Below is a small trained network, with its code and all its weights. Each question gives an input and a target symbol and asks what happens when units are switched off, that is, made to give their printed mean instead of their output.

import numpy as np


def w(rows, s, z=0):
    codes = np.array(rows[::2]) - 128.0
    scale = np.full(codes.shape[1], s)
    scale[-1] = z or s
    return codes * scale


def norm(h):
    return h / np.sqrt((h * h).mean(-1, keepdims=True) + 1e-5)


def f(y):
    return np.maximum(y, 0)


def softmax(a):
    e = np.exp(a - a.max(-1, keepdims=True))
    return e / e.sum(-1, keepdims=True)


def log_softmax(a):
    a = a - a.max(-1, keepdims=True)
    return a - np.log(np.exp(a).sum(-1, keepdims=True))


def net(x, mask):
    ids = ['αβγδεζηθμξπτφψω'.index(c) for c in x.split()]
    T = len(ids)
    res = E[ids] + P[:T]
    u = 0
    for l in range(2):
        r = norm(res)
        for j in range(2):
            rows = slice(3 * j, 3 * j + 3)
            q, k, v = (r @ M[l][rows].T for M in (Q, K, V))
            z = softmax(np.where(np.tri(T) > 0, q @ k.T / 3**0.5, -1e9)) @ v
            o = O[l][rows]
            res = res + np.where(mask[u + j], z, o[:, -1]) @ o[:, :-1]
        u += 2
        y = f(norm(res) @ A[l][:, :-1].T + A[l][:, -1])
        res = res + np.where(mask[u : u + 12], y, B[l][:, -1]) @ B[l][:, :-1]
        u += 12
    return log_softmax(norm(res)[-1] @ U[:, :-1].T + U[:, -1])


Q, K, V, O, A, B = {}, {}, {}, {}, {}, {}
E = w([
[153,114,127,95,30,78],'α',
[152,130,98,153,70,88],'β',
[68,3,160,195,181,175],'γ',
[121,104,187,125,72,97],'δ',
[82,103,115,72,132,158],'ε',
[147,252,144,138,73,77],'ζ',
[211,119,159,142,143,137],'η',
[206,154,182,221,59,128],'θ',
[138,40,23,65,164,42],'μ',
[154,196,155,114,218,33],'ξ',
[164,104,28,122,142,123],'π',
[134,139,102,228,151,200],'τ',
[93,143,181,180,56,153],'φ',
[59,185,175,143,156,166],'ψ',
[46,115,127,126,84,89],'ω',
],0.021)
P = w([
[123,166,146,120,58,213],'0',
[158,93,166,236,211,3],'1',
[188,29,149,221,146,28],'2',
[161,63,112,214,120,16],'3',
[103,95,110,130,123,104],'4',
[94,111,132,139,121,96],'5',
[112,129,151,151,178,52],'6',
[118,105,141,152,178,53],'7',
[117,110,135,157,147,63],'8',
],0.0068)
Q[0] = w([
[101,113,130,155,118,97],'L0H0',
[145,132,153,107,124,155],'L0H0',
[130,123,139,117,130,134],'L0H0',
[158,176,155,203,80,183],'L0H1',
[132,169,153,96,60,30],'L0H1',
[7,138,227,98,105,125],'L0H1',
],0.021)
K[0] = w([
[133,150,108,136,117,138],'L0H0',
[140,120,151,132,140,125],'L0H0',
[130,135,136,128,138,126],'L0H0',
[151,148,140,202,77,174],'L0H1',
[143,167,140,104,86,35],'L0H1',
[3,123,181,129,123,145],'L0H1',
],0.027)
V[0] = w([
[84,77,100,242,129,73],'L0H0',
[150,55,250,155,215,115],'L0H0',
[59,116,107,156,79,197],'L0H0',
[99,128,149,69,36,32],'L0H1',
[8,127,190,153,130,81],'L0H1',
[128,169,165,64,129,200],'L0H1',
],0.018)
O[0] = w([
[199,112,162,107,215,201,219],'L0H0',
[176,203,146,9,60,215,109],'L0H0',
[57,68,126,126,121,206,94],'L0H0',
[101,90,237,82,69,30,173],'L0H1',
[71,153,241,36,102,189,114],'L0H1',
[52,169,89,159,84,158,6],'L0H1',
],0.012,0.015)
A[0] = w([
[131,151,78,120,134,133,163],'L0N0',
[185,133,138,169,89,100,33],'L0N1',
[130,119,216,132,175,121,171],'L0N2',
[174,208,165,209,136,167,151],'L0N3',
[140,153,180,210,128,184,106],'L0N4',
[87,212,194,103,142,95,9],'L0N5',
[99,109,99,137,114,101,24],'L0N6',
[122,97,131,67,70,183,3],'L0N7',
[84,252,152,92,218,106,87],'L0N8',
[146,206,111,116,191,136,155],'L0N9',
[150,95,70,41,160,82,109],'L0N10',
[74,124,125,52,235,112,93],'L0N11',
],0.021,0.0024)
B[0] = w([
[167,192,98,132,135,117,148],'L0N0',
[146,97,163,71,93,109,199],'L0N1',
[218,106,178,191,143,143,253],'L0N2',
[134,153,191,14,45,121,206],'L0N3',
[134,66,191,63,115,193,174],'L0N4',
[118,241,86,129,186,88,176],'L0N5',
[160,133,107,85,118,121,138],'L0N6',
[94,139,144,155,244,115,146],'L0N7',
[122,130,109,6,187,120,161],'L0N8',
[227,147,119,108,122,125,182],'L0N9',
[73,47,75,38,128,55,238],'L0N10',
[168,22,173,43,204,151,198],'L0N11',
],0.022,0.014)
Q[1] = w([
[138,124,152,2,185,122],'L1H0',
[210,133,128,139,171,98],'L1H0',
[153,96,81,52,182,118],'L1H0',
[160,53,125,81,99,154],'L1H1',
[192,109,179,227,149,170],'L1H1',
[19,145,108,167,102,151],'L1H1',
],0.0079)
K[1] = w([
[30,154,66,144,77,107],'L1H0',
[70,128,97,106,66,135],'L1H0',
[82,160,93,130,94,136],'L1H0',
[80,125,109,190,101,138],'L1H1',
[90,119,121,85,131,107],'L1H1',
[247,150,129,90,193,97],'L1H1',
],0.012)
V[1] = w([
[80,102,83,193,122,167],'L1H0',
[178,46,152,161,142,172],'L1H0',
[45,104,127,60,196,115],'L1H0',
[136,109,164,188,82,32],'L1H1',
[134,79,107,74,14,139],'L1H1',
[103,124,252,143,97,154],'L1H1',
],0.031)
O[1] = w([
[120,22,144,141,153,103,5],'L1H0',
[146,145,172,128,219,192,185],'L1H0',
[141,148,41,97,198,76,190],'L1H0',
[98,174,202,124,177,55,188],'L1H1',
[89,93,108,26,159,161,228],'L1H1',
[5,194,96,161,140,144,140],'L1H1',
],0.022,0.019)
A[1] = w([
[84,157,91,163,127,138,106],'L1N0',
[107,103,178,115,104,158,58],'L1N1',
[254,141,171,249,135,74,156],'L1N2',
[127,84,56,78,129,90,192],'L1N3',
[56,138,122,104,150,133,1],'L1N4',
[125,174,181,200,148,169,142],'L1N5',
[103,129,171,142,42,184,119],'L1N6',
[41,51,154,170,198,140,39],'L1N7',
[82,68,217,41,108,130,201],'L1N8',
[139,88,114,139,209,138,21],'L1N9',
[186,48,127,169,19,83,106],'L1N10',
[141,136,69,153,197,106,156],'L1N11',
],0.019,0.0026)
B[1] = w([
[145,100,84,109,124,163,131],'L1N0',
[106,104,161,141,169,115,143],'L1N1',
[177,186,24,191,36,146,167],'L1N2',
[66,116,108,127,84,179,214],'L1N3',
[104,124,80,164,119,90,153],'L1N4',
[205,167,161,138,71,169,147],'L1N5',
[134,207,170,166,150,153,142],'L1N6',
[52,41,169,164,172,121,153],'L1N7',
[109,61,252,124,110,102,253],'L1N8',
[154,129,138,151,189,176,184],'L1N9',
[48,105,50,199,37,128,151],'L1N10',
[125,141,67,161,202,140,177],'L1N11',
],0.028,0.016)
U = w([
[65,162,200,159,169,76,65],'α',
[136,159,192,211,169,100,106],'β',
[182,136,93,124,135,240,2],'γ',
[86,205,103,170,127,83,175],'δ',
[90,17,97,118,157,65,144],'ε',
[110,149,159,169,90,14,92],'ζ',
[124,118,198,101,15,156,176],'η',
[13,154,142,54,135,192,175],'θ',
[217,116,127,59,189,76,159],'μ',
[150,157,76,42,43,75,40],'ξ',
[201,75,137,225,117,84,184],'π',
[164,44,159,158,139,248,121],'τ',
[68,142,118,203,167,184,154],'φ',
[122,107,26,173,118,137,161],'ψ',
[98,164,147,213,187,177,130],'ω',
],0.011,0.004)

Each question gives the input, a string of symbols that net reads in full, and the target symbol t.
The units are the heads (3 rows each of Q, K, V and O) and the neurons (one row each of A and B). Each row of codes is followed by its name. A weight is (code - 128) times the scale printed after its matrix; where a second scale follows, it is the last column's (O, A, B and U).
mask holds one flag per unit, layer by layer, with each layer's heads first. A switched-off unit (its flag False) gives its mean, the last column of its rows in O or B, instead of its output. The means were averaged over made-up inputs and are rounded, as every weight is.
A unit's drop is (log p(t) with every unit on - log p(t) with that unit switched off) / (log p(t) with every unit on - log p(t) with every unit switched off).
The circuit of an input: a set's keep is (log p(t) with only the set's units on - log p(t) with every unit switched off) / (log p(t) with every unit on - log p(t) with every unit switched off). Starting from the 12 units with the biggest drops (on a tie, the unit counted first), units are removed one at a time, each time the one whose removal leaves the highest keep (on an exact tie, the one counted first), for as long as the keep stays at least 0.8.
units of the circuit, in order: the units of the circuit, biggest drop first
unit that matters most: the unit with the biggest drop
top k neurons: the k neurons with the biggest drops, biggest first
which heads matter: for each layer, one digit per head in row order, 1 if its drop is at least 0.15 and else 0, layers parted by /
input ξ μ δ, target ξ: units of the circuit, in order : [L0H0; L1H0; L0N5]
input τ δ θ, target τ: unit that matters most : L0H0
input β α β φ π β τ δ β, target β: units of the circuit, in order : [L1H1; L0H0; L0N10]
input θ τ ξ μ η, target θ: which heads matter : 00 / 01
input θ θ μ ψ ω, target θ: which heads matter : 11 / 11
input τ ξ μ ζ α μ ξ π, target ψ: which heads matter : 01 / 01
input η τ θ ξ, target η: units of the circuit, in order : [L1H0; L0H1; L0H0]
input θ θ μ ξ, target θ: which heads matter : 11 / 01
input τ θ μ δ, target τ: units of the circuit, in order : [L0H0; L0N2; L1H1]
input η η μ τ μ η, target ξ: which heads matter : 10 / 00
input τ μ μ η, target τ: which heads matter : 11 / 11
input τ τ π η, target τ: units of the circuit, in order : [L1H0; L1H1; L0H1]
input τ τ δ γ, target τ: which heads matter : 11 / 01
input ε μ μ τ, target ε: units of the circuit, in order : [L1H0; L0H0; L0H1; L0N11]
input ω μ ω θ τ ε, target ω: which heads matter : 01 / 01
input η ω τ ξ α, target η: units of the circuit, in order : [L0H1; L1H0; L0H0]
input τ μ π, target τ: top 2 neurons : [L0N5; L0N2]
input β μ ω η μ τ δ, target β: which heads matter : 11 / 01
input α ξ δ, target α: unit that matters most : L1H1
input ξ μ π ω δ ξ μ, target ξ: units of the circuit, in order : [L0H0; L1H0; L0H1; L0N5]
input ζ η η θ ψ ε π μ, target ε: top 3 neurons : [L0N2; L0N3; L0N9]
input τ θ α π, target τ: units of the circuit, in order : [L0H0; L1H0; L0H1; L1H1]
input μ ε θ ξ η, target ξ: which heads matter : 11 / 00
input ζ τ δ ξ π ω, target ζ: unit that matters most : L0H1
input η δ ψ θ μ μ θ, target η: top 2 neurons : [L0N11; L0N2]
input ε ε ψ θ τ γ ε μ π, target ε: top 2 neurons : [L0N10; L0N5]
